Below are the code and all the weights of a small trained network. Each question names an input and a target symbol and asks about switching units off, where a switched-off unit gives its printed mean instead of its output.

import numpy as np


def w(rows, s, z=0):
    codes = np.array(rows[::2]) - 128.0
    scale = np.full(codes.shape[1], s)
    scale[-1] = z or s
    return codes * scale


def norm(h):
    return h / np.sqrt((h * h).mean(-1, keepdims=True) + 1e-5)


def softmax(a):
    e = np.exp(a - a.max(-1, keepdims=True))
    return e / e.sum(-1, keepdims=True)


def log_softmax(a):
    a = a - a.max(-1, keepdims=True)
    return a - np.log(np.exp(a).sum(-1, keepdims=True))


def net(x, mask):
    ids = ['αγδελξτφψω'.index(c) for c in x.split()]
    T = len(ids)
    res = E[ids] + P[:T]
    u = 0
    for l in range(2):
        r = norm(res)
        for j in range(3):
            rows = slice(4 * j, 4 * j + 4)
            q, k, v = (r @ M[l][rows].T for M in (Q, K, V))
            z = softmax(np.where(np.tri(T) > 0, q @ k.T / 4**0.5, -1e9)) @ v
            o = O[l][rows]
            res = res + np.where(mask[u + j], z, o[:, -1]) @ o[:, :-1]
        u += 3
    return log_softmax(norm(res)[-1] @ U[:, :-1].T + U[:, -1])


Q, K, V, O = {}, {}, {}, {}
E = w([
[42,77,219],'α',
[98,202,113],'γ',
[46,101,85],'δ',
[91,117,122],'ε',
[4,77,168],'λ',
[161,209,217],'ξ',
[172,140,160],'τ',
[200,158,40],'φ',
[131,145,92],'ψ',
[125,150,103],'ω',
],0.0033)
P = w([
[124,102,109],'0',
[34,136,254],'1',
[142,129,138],'2',
[153,150,25],'3',
[64,128,236],'4',
[145,129,140],'5',
[148,147,27],'6',
[67,130,219],'7',
[136,120,143],'8',
],0.004)
Q[0] = w([
[243,102,83],'L0H1',
[164,122,57],'L0H1',
[75,149,127],'L0H1',
[93,181,179],'L0H1',
[142,106,10],'L0H2',
[163,130,86],'L0H2',
[126,60,74],'L0H2',
[180,128,67],'L0H2',
[215,106,79],'L0H3',
[96,208,119],'L0H3',
[111,5,194],'L0H3',
[155,150,150],'L0H3',
],0.011)
K[0] = w([
[210,221,87],'L0H1',
[125,250,134],'L0H1',
[46,83,206],'L0H1',
[76,66,131],'L0H1',
[162,206,34],'L0H2',
[135,204,130],'L0H2',
[158,158,55],'L0H2',
[161,224,139],'L0H2',
[245,165,254],'L0H3',
[76,245,16],'L0H3',
[110,23,154],'L0H3',
[98,156,175],'L0H3',
],0.0088)
V[0] = w([
[125,55,145],'L0H1',
[114,206,140],'L0H1',
[134,37,141],'L0H1',
[116,2,82],'L0H1',
[100,108,108],'L0H2',
[224,118,107],'L0H2',
[211,153,67],'L0H2',
[185,64,191],'L0H2',
[126,251,155],'L0H3',
[205,29,135],'L0H3',
[119,72,218],'L0H3',
[210,20,139],'L0H3',
],0.0046)
O[0] = w([
[60,104,158,108],'L0H1',
[165,168,80,171],'L0H1',
[77,102,163,93],'L0H1',
[96,47,166,82],'L0H1',
[126,148,129,135],'L0H2',
[65,112,94,46],'L0H2',
[107,138,25,64],'L0H2',
[105,70,168,69],'L0H2',
[33,94,223,201],'L0H3',
[247,143,119,13],'L0H3',
[176,89,120,30],'L0H3',
[255,155,135,1],'L0H3',
],0.0042,0.0033)
Q[1] = w([
[135,185,95],'L1H1',
[74,164,138],'L1H1',
[121,123,102],'L1H1',
[120,96,160],'L1H1',
[69,149,77],'L1H2',
[223,72,125],'L1H2',
[43,85,250],'L1H2',
[186,104,212],'L1H2',
[154,61,155],'L1H3',
[120,179,105],'L1H3',
[125,149,104],'L1H3',
[163,50,144],'L1H3',
],0.012)
K[1] = w([
[68,105,145],'L1H1',
[130,158,191],'L1H1',
[128,95,146],'L1H1',
[173,163,117],'L1H1',
[65,146,65],'L1H2',
[145,151,219],'L1H2',
[155,4,98],'L1H2',
[195,91,177],'L1H2',
[132,32,198],'L1H3',
[100,168,89],'L1H3',
[132,154,85],'L1H3',
[169,4,199],'L1H3',
],0.011)
V[1] = w([
[94,119,118],'L1H1',
[129,109,124],'L1H1',
[122,142,143],'L1H1',
[123,75,26],'L1H1',
[254,102,163],'L1H2',
[223,83,199],'L1H2',
[201,220,142],'L1H2',
[217,236,121],'L1H2',
[186,220,153],'L1H3',
[228,184,76],'L1H3',
[175,175,37],'L1H3',
[147,207,123],'L1H3',
],0.0042)
O[1] = w([
[109,112,96,152],'L1H1',
[121,137,135,118],'L1H1',
[134,104,127,147],'L1H1',
[61,186,125,59],'L1H1',
[41,145,86,3],'L1H2',
[65,151,46,2],'L1H2',
[69,224,145,86],'L1H2',
[62,251,181,90],'L1H2',
[252,62,171,116],'L1H3',
[158,107,233,76],'L1H3',
[120,94,218,132],'L1H3',
[156,55,159,154],'L1H3',
],0.0038,0.0034)
U = w([
[99,86,103,5],'α',
[64,121,190,136],'γ',
[178,40,117,144],'δ',
[105,92,47,192],'ε',
[113,80,99,56],'λ',
[150,99,190,57],'ξ',
[52,245,79,164],'τ',
[203,140,122,139],'φ',
[183,147,140,152],'ψ',
[190,175,192,175],'ω',
],0.011,0.0023)

Each question gives the input, a string of symbols that net reads in full, and the target symbol t.
The units are the heads (4 rows each of Q, K, V and O). Each row of codes is followed by its name. A weight is (code - 128) times the scale printed after its matrix; where a second scale follows, it is the last column's (O and U).
mask holds one flag per head, layer by layer. A switched-off head (its flag False) gives its mean, the last column of its rows in O, instead of its output. The means were averaged over made-up inputs and are rounded, as every weight is.
A unit's drop is (log p(t) with every unit on - log p(t) with that unit switched off) / (log p(t) with every unit on - log p(t) with every unit switched off).
The circuit of an input: a set's keep is (log p(t) with only the set's units on - log p(t) with every unit switched off) / (log p(t) with every unit on - log p(t) with every unit switched off). Starting from all 6 units, units are removed one at a time, each time the one whose removal leaves the highest keep (on an exact tie, the one counted first), for as long as the keep stays at least 0.8.
units of the circuit, in order: the units of the circuit, biggest drop first
most important unit: the unit with the biggest drop
heads that matter: for each layer, one digit per head in row order, 1 if its drop is at least 0.15 and else 0, layers parted by /
drop of u: that unit's drop, to one decimal
input τ γ γ ω γ, target τ: heads that matter -> 011 / 010
input γ ξ δ α φ ψ τ γ ε, target ε: units of the circuit, in order -> [L0H1, L0H3, L1H3]
input γ δ δ ξ ψ ω α, target δ: most important unit -> L1H2
input γ ξ γ ψ, target τ: units of the circuit, in order -> [L0H1, L1H2]
input δ γ ξ ε ω, target δ: units of the circuit, in order -> [L0H1, L1H2, L0H3]
input ω ω ξ ξ ξ ω ω ψ, target ω: heads that matter -> 011 / 000
input δ γ ε α γ, target δ: units of the circuit, in order -> [L1H2, L0H1, L0H3]
input δ ξ γ ψ, target τ: units of the circuit, in order -> [L0H1, L0H3]
input α δ ω γ γ δ γ γ ε, target ε: heads that matter -> 101 / 011
input τ ω α ω γ, target τ: heads that matter -> 111 / 010
input τ ω τ ξ ω, target τ: heads that matter -> 001 / 010
input γ γ ω ω α γ ε, target τ: heads that matter -> 111 / 010
input ω ξ ξ γ δ τ, target τ: heads that matter -> 001 / 010
input γ γ δ, target δ: units of the circuit, in order -> [L1H2]
input δ ξ ω γ ψ γ γ ψ, target δ: heads that matter -> 101 / 010
input γ γ γ ω, target τ: drop of L0H1 -> 0.8
input γ λ γ γ ψ ω ε, target τ: drop of L1H2 -> 0.1
input ψ ω ω δ ω τ, target τ: drop of L1H3 -> -0.2
